Below are the code and all the weights of a small trained network. Each question names an input and a target symbol and asks about switching units off, where a switched-off unit gives its printed mean instead of its output.

import numpy as np


def w(rows, s, z=0):
    codes = np.array(rows[::2]) - 128.0
    scale = np.full(codes.shape[1], s)
    scale[-1] = z or s
    return codes * scale


def f(y):
    return np.maximum(y, 0)


def softmax(a):
    e = np.exp(a - a.max(-1, keepdims=True))
    return e / e.sum(-1, keepdims=True)


def log_softmax(a):
    a = a - a.max(-1, keepdims=True)
    return a - np.log(np.exp(a).sum(-1, keepdims=True))


def net(x, mask):
    ids = ['βδζηλμξπσψ'.index(c) for c in x.split()]
    T = len(ids)
    res = E[ids] + P[:T]
    u = 0
    for l in range(2):
        q, k, v = (res @ M[l].T for M in (Q, K, V))
        z = softmax(np.where(np.tri(T) > 0, q @ k.T / 4**0.5, -1e9)) @ v
        res = res + np.where(mask[u], z, O[l][:, -1]) @ O[l][:, :-1]
        u += 1
        y = f(res @ A[l][:, :-1].T + A[l][:, -1])
        res = res + np.where(mask[u : u + 8], y, B[l][:, -1]) @ B[l][:, :-1]
        u += 8
    return log_softmax(res[-1] @ U[:, :-1].T + U[:, -1])


Q, K, V, O, A, B = {}, {}, {}, {}, {}, {}
E = w([
[106,53,115,125],'β',
[122,87,116,148],'δ',
[81,139,157,125],'ζ',
[118,104,107,154],'η',
[129,71,105,122],'λ',
[74,52,156,134],'μ',
[160,161,95,128],'ξ',
[158,151,86,53],'π',
[104,116,160,114],'σ',
[3,82,51,48],'ψ',
],0.021)
P = w([
[132,100,5,193],'0',
[131,107,135,139],'1',
[109,128,129,130],'2',
[96,136,120,124],'3',
[96,140,123,119],'4',
[93,143,122,113],'5',
[95,150,123,114],'6',
[102,151,132,114],'7',
[102,158,129,119],'8',
],0.013)
Q[0] = w([
[164,159,156,79],'0.h1',
[2,183,43,33],'0.h1',
[105,203,204,174],'0.h1',
[153,171,252,188],'0.h1',
],0.0093)
K[0] = w([
[207,112,119,178],'0.h1',
[33,254,241,54],'0.h1',
[110,91,181,198],'0.h1',
[133,53,128,249],'0.h1',
],0.0092)
V[0] = w([
[164,107,216,28],'0.h1',
[81,127,167,180],'0.h1',
[136,74,213,238],'0.h1',
[211,254,111,181],'0.h1',
],0.0068)
O[0] = w([
[239,36,156,139,46],'0.h1',
[90,54,110,111,125],'0.h1',
[66,41,89,83,33],'0.h1',
[26,203,2,135,2],'0.h1',
],0.0094,0.0048)
A[0] = w([
[93,110,130,59,126],'0.n1',
[196,192,114,6,142],'0.n2',
[87,136,163,130,2],'0.n3',
[176,134,164,132,208],'0.n4',
[130,58,120,172,197],'0.n5',
[136,69,159,178,100],'0.n6',
[95,119,201,134,155],'0.n7',
[111,71,85,131,244],'0.n8',
],0.015,0.0029)
B[0] = w([
[29,221,165,105,186],'0.n1',
[97,22,99,98,232],'0.n2',
[199,79,116,73,159],'0.n3',
[90,224,114,190,214],'0.n4',
[233,207,137,130,211],'0.n5',
[49,2,97,82,219],'0.n6',
[121,201,31,115,253],'0.n7',
[203,151,99,254,199],'0.n8',
],0.01,0.0072)
Q[1] = w([
[153,143,154,103],'1.h1',
[118,172,232,1],'1.h1',
[233,215,64,24],'1.h1',
[21,188,210,79],'1.h1',
],0.0097)
K[1] = w([
[113,101,164,142],'1.h1',
[133,144,66,254],'1.h1',
[151,63,90,203],'1.h1',
[58,147,26,187],'1.h1',
],0.0099)
V[1] = w([
[28,13,132,142],'1.h1',
[91,175,157,47],'1.h1',
[158,185,9,50],'1.h1',
[243,193,134,68],'1.h1',
],0.011)
O[1] = w([
[165,236,186,100,105],'1.h1',
[22,83,115,99,71],'1.h1',
[49,1,187,87,254],'1.h1',
[164,30,44,82,85],'1.h1',
],0.01,0.013)
A[1] = w([
[228,126,150,157,40],'1.n1',
[191,175,141,42,69],'1.n2',
[182,96,90,12,2],'1.n3',
[140,56,37,164,130],'1.n4',
[131,229,12,143,220],'1.n5',
[150,51,94,90,54],'1.n6',
[106,58,139,189,181],'1.n7',
[169,132,208,127,228],'1.n8',
],0.011,0.0046)
B[1] = w([
[53,74,134,172,167],'1.n1',
[151,136,98,222,140],'1.n2',
[128,248,188,173,142],'1.n3',
[117,137,175,41,200],'1.n4',
[159,153,105,7,173],'1.n5',
[132,91,136,190,183],'1.n6',
[202,189,85,154,250],'1.n7',
[85,69,136,181,165],'1.n8',
],0.015,0.013)
U = w([
[187,113,134,112,253],'β',
[95,92,173,68,25],'δ',
[62,240,109,137,162],'ζ',
[154,84,100,212,51],'η',
[34,132,29,98,113],'λ',
[169,194,39,153,164],'μ',
[138,225,56,254,154],'ξ',
[146,157,111,49,91],'π',
[112,167,248,185,8],'σ',
[213,161,198,136,221],'ψ',
],0.0095,0.0048)

Each question gives the input, a string of symbols that net reads in full, and the target symbol t.
The units are the heads (4 rows each of Q, K, V and O) and the neurons (one row each of A and B). Each row of codes is followed by its name. A weight is (code - 128) times the scale printed after its matrix; where a second scale follows, it is the last column's (O, A, B and U).
mask holds one flag per unit, layer by layer, with each layer's heads first. A switched-off unit (its flag False) gives its mean, the last column of its rows in O or B, instead of its output. The means were averaged over made-up inputs and are rounded, as every weight is.
A unit's drop is (log p(t) with every unit on - log p(t) with that unit switched off) / (log p(t) with every unit on - log p(t) with every unit switched off).
The circuit of an input: a set's keep is (log p(t) with only the set's units on - log p(t) with every unit switched off) / (log p(t) with every unit on - log p(t) with every unit switched off). Starting from the 12 units with the biggest drops (on a tie, the unit counted first), units are removed one at a time, each time the one whose removal leaves the highest keep (on an exact tie, the one counted first), for as long as the keep stays at least 0.8.
circuit, biggest first: the units of the circuit, biggest drop first
most important unit: the unit with the biggest drop
k most important neurons: the k neurons with the biggest drops, biggest first
input σ λ μ η σ, target π: circuit, biggest first : (0.n7 1.h1 1.n5)
input π δ ζ, target δ: circuit, biggest first : (1.h1)
input ζ ξ σ, target ζ: circuit, biggest first : (0.h1 0.n7 1.h1)
input ξ μ μ δ η, target η: 3 most important neurons : (0.n7 0.n5 0.n6)
input δ η ψ λ, target ζ: 4 most important neurons : (0.n4 0.n6 0.n8 0.n5)
input β β ξ π ξ ξ δ ζ, target μ: circuit, biggest first : (1.n5 1.h1 0.n7 1.n2)
input μ σ ξ δ δ ψ, target ξ: circuit, biggest first : (0.h1 1.h1 1.n2)
input λ ζ ξ ζ ψ ξ ξ σ, target ψ: circuit, biggest first : (1.h1 0.n8)
input λ ξ η, target ξ: 3 most important neurons : (0.n5 0.n2 0.n7)
input ξ β ξ ψ, target η: circuit, biggest first : (0.h1 1.h1 1.n6)
input β λ σ λ ξ σ, target μ: circuit, biggest first : (1.n5 0.n7 1.h1 1.n2)
input η ζ μ π η ψ ζ π δ, target σ: 3 most important neurons : (0.n2 0.n5 1.n7)
input σ ξ σ ξ β ξ ζ, target π: 3 most important neurons : (0.n7 0.n8 1.n5)
input μ λ ψ β, target ζ: most important unit : 0.n6
input ζ η η, target μ: circuit, biggest first : (1.h1 1.n5 0.n7)
input ξ ξ ψ π ξ, target σ: circuit, biggest first : (0.n2 1.h1 0.n5)
input ξ η σ ψ ζ, target η: 3 most important neurons : (1.n7 0.n6 1.n6)
input η ξ λ ζ ζ π, target σ: circuit, biggest first : (1.n3 0.n2 1.n6)
input ξ δ λ ξ λ, target ξ: 3 most important neurons : (0.n6 0.n5 0.n7)
input ζ ξ η δ σ ψ ξ ζ, target ζ: 4 most important neurons : (0.n7 0.n5 1.n7 1.n5)
input λ ψ ξ ξ η ξ δ, target ξ: 3 most important neurons : (0.n5 0.n2 1.n4)
input λ π ψ, target ψ: circuit, biggest first : (0.h1)
input η ζ ζ ψ σ ζ ψ π, target σ: 3 most important neurons : (1.n3 0.n7 1.n6)
input ξ β δ σ, target η: circuit, biggest first : (1.h1 1.n6)
input ξ δ μ δ ξ ζ ξ β, target ξ: 3 most important neurons : (0.n7 0.n5 1.n4)
input ψ ξ ξ ψ β ζ, target λ: circuit, biggest first : (0.h1 1.h1)
input δ μ η δ σ π μ β, target σ: circuit, biggest first : (0.n2 1.h1 1.n7)
input ξ ξ ζ, target η: 2 most important neurons : (1.n7 1.n6)
input σ ξ π δ, target σ: 4 most important neurons : (0.n2 0.n5 0.n7 1.n7)
input λ η λ ψ, target ψ: most important neuron : (1.n4)
